Below is a small trained network, with its code and all its weights. Each question gives an input and a target symbol and asks what happens when units are switched off, that is, made to give their printed mean instead of their output.

import numpy as np


def w(rows, s, z=0):
    codes = np.array(rows[::2]) - 128.0
    scale = np.full(codes.shape[1], s)
    scale[-1] = z or s
    return codes * scale


def f(y):
    return y / 2 * (1 + np.tanh(0.7978845608 * (y + 0.044715 * y**3)))


def softmax(a):
    e = np.exp(a - a.max(-1, keepdims=True))
    return e / e.sum(-1, keepdims=True)


def log_softmax(a):
    a = a - a.max(-1, keepdims=True)
    return a - np.log(np.exp(a).sum(-1, keepdims=True))


def net(x, mask):
    ids = ['βδθλπστψ'.index(c) for c in x.split()]
    T = len(ids)
    res = E[ids] + P[:T]
    u = 0
    for l in range(3):
        r = res
        for j in range(2):
            rows = slice(2 * j, 2 * j + 2)
            q, k, v = (r @ M[l][rows].T for M in (Q, K, V))
            z = softmax(np.where(np.tri(T) > 0, q @ k.T / 2**0.5, -1e9)) @ v
            o = O[l][rows]
            res = res + np.where(mask[u + j], z, o[:, -1]) @ o[:, :-1]
        u += 2
        y = f(res @ A[l][:, :-1].T + A[l][:, -1])
        res = res + np.where(mask[u : u + 8], y, B[l][:, -1]) @ B[l][:, :-1]
        u += 8
    return log_softmax(res[-1] @ U[:, :-1].T + U[:, -1])


Q, K, V, O, A, B = {}, {}, {}, {}, {}, {}
E = w([
[83,128,228],'β',
[109,118,152],'δ',
[116,142,129],'θ',
[98,135,192],'λ',
[136,107,1],'π',
[107,130,165],'σ',
[122,114,114],'τ',
[121,116,83],'ψ',
],0.0041)
P = w([
[199,101,128],'0',
[127,224,46],'1',
[51,250,3],'2',
[66,80,124],'3',
[166,209,62],'4',
[176,92,168],'5',
[58,49,107],'6',
[144,171,71],'7',
[172,77,111],'8',
[67,72,62],'9',
],0.0057)
Q[0] = w([
[188,5,80],'0.h0',
[140,193,207],'0.h0',
[171,79,196],'0.h1',
[89,155,86],'0.h1',
],0.024)
K[0] = w([
[251,180,113],'0.h0',
[48,128,94],'0.h0',
[193,193,113],'0.h1',
[93,103,146],'0.h1',
],0.028)
V[0] = w([
[196,230,149],'0.h0',
[55,196,78],'0.h0',
[193,254,83],'0.h1',
[160,198,111],'0.h1',
],0.0066)
O[0] = w([
[86,203,157,214],'0.h0',
[119,128,1,254],'0.h0',
[161,241,56,235],'0.h1',
[137,174,98,158],'0.h1',
],0.0058,0.00055)
A[0] = w([
[134,99,132,159],'0.n0',
[92,128,249,6],'0.n1',
[70,165,186,76],'0.n2',
[142,91,164,59],'0.n3',
[127,129,128,128],'0.n4',
[134,96,135,152],'0.n5',
[122,142,131,81],'0.n6',
[59,141,87,52],'0.n7',
],0.017,0.0017)
B[0] = w([
[141,98,154,137],'0.n0',
[205,253,191,87],'0.n1',
[216,144,70,80],'0.n2',
[78,145,202,88],'0.n3',
[127,129,127,128],'0.n4',
[137,97,159,132],'0.n5',
[107,146,118,111],'0.n6',
[73,156,230,252],'0.n7',
],0.015,0.0021)
Q[1] = w([
[157,79,250],'1.h0',
[3,147,62],'1.h0',
[141,155,22],'1.h1',
[118,241,45],'1.h1',
],0.016)
K[1] = w([
[240,186,181],'1.h0',
[121,8,178],'1.h0',
[91,78,21],'1.h1',
[59,9,140],'1.h1',
],0.017)
V[1] = w([
[63,149,140],'1.h0',
[64,44,239],'1.h0',
[86,3,139],'1.h1',
[116,157,37],'1.h1',
],0.012)
O[1] = w([
[181,198,72,163],'1.h0',
[255,239,234,254],'1.h0',
[136,6,249,65],'1.h1',
[116,96,28,178],'1.h1',
],0.0084,0.0028)
A[1] = w([
[179,68,162,1],'1.n0',
[208,119,123,128],'1.n1',
[247,149,148,120],'1.n2',
[86,175,184,72],'1.n3',
[109,37,47,58],'1.n4',
[82,197,122,113],'1.n5',
[55,135,117,13],'1.n6',
[198,45,76,179],'1.n7',
],0.011,0.0031)
B[1] = w([
[166,89,82,130],'1.n0',
[110,64,101,176],'1.n1',
[54,56,120,241],'1.n2',
[169,206,103,187],'1.n3',
[46,178,122,192],'1.n4',
[183,137,94,254],'1.n5',
[157,63,102,154],'1.n6',
[190,183,4,207],'1.n7',
],0.021,0.0035)
Q[2] = w([
[153,2,68],'2.h0',
[149,208,225],'2.h0',
[166,129,146],'2.h1',
[143,76,120],'2.h1',
],0.019)
K[2] = w([
[134,1,140],'2.h0',
[121,254,171],'2.h0',
[119,125,84],'2.h1',
[76,121,126],'2.h1',
],0.021)
V[2] = w([
[38,57,3],'2.h0',
[53,68,26],'2.h0',
[239,127,38],'2.h1',
[130,213,171],'2.h1',
],0.0057)
O[2] = w([
[115,225,164,248],'2.h0',
[118,226,168,226],'2.h0',
[160,151,254,211],'2.h1',
[29,126,130,123],'2.h1',
],0.0053,0.011)
A[2] = w([
[56,154,151,96],'2.n0',
[113,109,42,144],'2.n1',
[108,7,170,52],'2.n2',
[130,112,57,2],'2.n3',
[178,63,138,149],'2.n4',
[155,94,226,112],'2.n5',
[121,80,144,254],'2.n6',
[39,70,133,120],'2.n7',
],0.014,0.0075)
B[2] = w([
[166,58,164,242],'2.n0',
[156,158,151,255],'2.n1',
[220,142,250,219],'2.n2',
[33,113,166,149],'2.n3',
[171,52,120,179],'2.n4',
[44,149,141,172],'2.n5',
[63,104,3,215],'2.n6',
[63,115,142,216],'2.n7',
],0.035,0.0066)
U = w([
[201,61,157,28],'β',
[200,184,80,254],'δ',
[159,70,35,180],'θ',
[206,179,237,127],'λ',
[70,72,209,5],'π',
[78,185,169,197],'σ',
[64,108,3,168],'τ',
[6,98,105,76],'ψ',
],0.0046,0.0048)

Each question gives the input, a string of symbols that net reads in full, and the target symbol t.
The units are the heads (2 rows each of Q, K, V and O) and the neurons (one row each of A and B). Each row of codes is followed by its name. A weight is (code - 128) times the scale printed after its matrix; where a second scale follows, it is the last column's (O, A, B and U).
mask holds one flag per unit, layer by layer, with each layer's heads first. A switched-off unit (its flag False) gives its mean, the last column of its rows in O or B, instead of its output. The means were averaged over made-up inputs and are rounded, as every weight is.
A unit's drop is (log p(t) with every unit on - log p(t) with that unit switched off) / (log p(t) with every unit on - log p(t) with every unit switched off).
The circuit of an input: a set's keep is (log p(t) with only the set's units on - log p(t) with every unit switched off) / (log p(t) with every unit on - log p(t) with every unit switched off). Starting from the 12 units with the biggest drops (on a tie, the unit counted first), units are removed one at a time, each time the one whose removal leaves the highest keep (on an exact tie, the one counted first), for as long as the keep stays at least 0.8.
circuit, biggest first: the units of the circuit, biggest drop first
top k neurons: the k neurons with the biggest drops, biggest first
top k neurons in layer l: the k neurons of layer l with the biggest drops, biggest first
which heads matter: for each layer, one digit per head in row order, 1 if its drop is at least 0.15 and else 0, layers parted by /
input τ τ τ θ τ τ τ, target β: top 2 neurons => [0.n7, 2.n2]
input π θ τ λ δ π ψ π β τ, target λ: top 2 neurons => [0.n7, 1.n4]
input δ ψ σ π λ δ π π σ σ, target π: top neuron in layer 0 => [0.n3]
input π π δ π π π, target σ: top 3 neurons => [2.n3, 0.n7, 1.n7]
input π π λ δ π π σ π π θ, target λ: which heads matter => 01 / 11 / 10
input δ π β π π λ τ π, target τ: which heads matter => 11 / 11 / 11
input π β τ ψ ψ π δ λ, target δ: top 3 neurons in layer 0 => [0.n7, 0.n1, 0.n2]
input τ π π λ π β π ψ, target π: top 3 neurons => [1.n2, 2.n2, 2.n7]
input π π δ β δ π λ λ σ, target δ: which heads matter => 10 / 10 / 00
input θ δ σ σ π π δ, target τ: top 2 neurons in layer 2 => [2.n2, 2.n0]
input π δ ψ δ ψ τ δ, target λ: which heads matter => 01 / 11 / 10
input π τ π π, target λ: top 3 neurons in layer 1 => [1.n4, 1.n7, 1.n2]
input τ π σ π π ψ δ π ψ δ, target β: top 2 neurons => [2.n2, 0.n7]
input θ π δ, target δ: top 2 neurons in layer 1 => [1.n3, 1.n5]
input β τ π π λ δ τ, target δ: top 2 neurons => [0.n1, 1.n2]
input π δ δ ψ β θ δ τ β ψ, target λ: top 3 neurons => [0.n7, 1.n4, 1.n6]
input π π δ π ψ ψ δ ψ π σ, target λ: circuit, biggest first => [2.n6]
input θ β δ π δ τ τ, target τ: top 2 neurons in layer 1 => [1.n3, 1.n7]
input τ σ δ λ β τ π β, target π: top 3 neurons in layer 2 => [2.n2, 2.n7, 2.n6]
input π λ ψ π τ ψ π θ, target π: which heads matter => 00 / 11 / 00
input δ δ ψ ψ τ β π δ, target π: which heads matter => 01 / 11 / 00
input δ δ ψ, target δ: which heads matter => 10 / 00 / 10
input π π τ θ τ π π π β, target δ: top neuron in layer 0 => [0.n7]
input σ τ π θ δ τ δ, target ψ: top 4 neurons => [0.n7, 0.n1, 2.n5, 1.n5]
input τ δ σ ψ θ τ π τ, target π: which heads matter => 00 / 11 / 00
input β τ β σ τ π δ τ τ π, target δ: which heads matter => 11 / 01 / 01
input τ δ τ π θ, target π: top 4 neurons => [2.n2, 1.n2, 2.n7, 2.n6]
input δ λ π ψ β, target ψ: top 3 neurons in layer 1 => [1.n2, 1.n5, 1.n7]
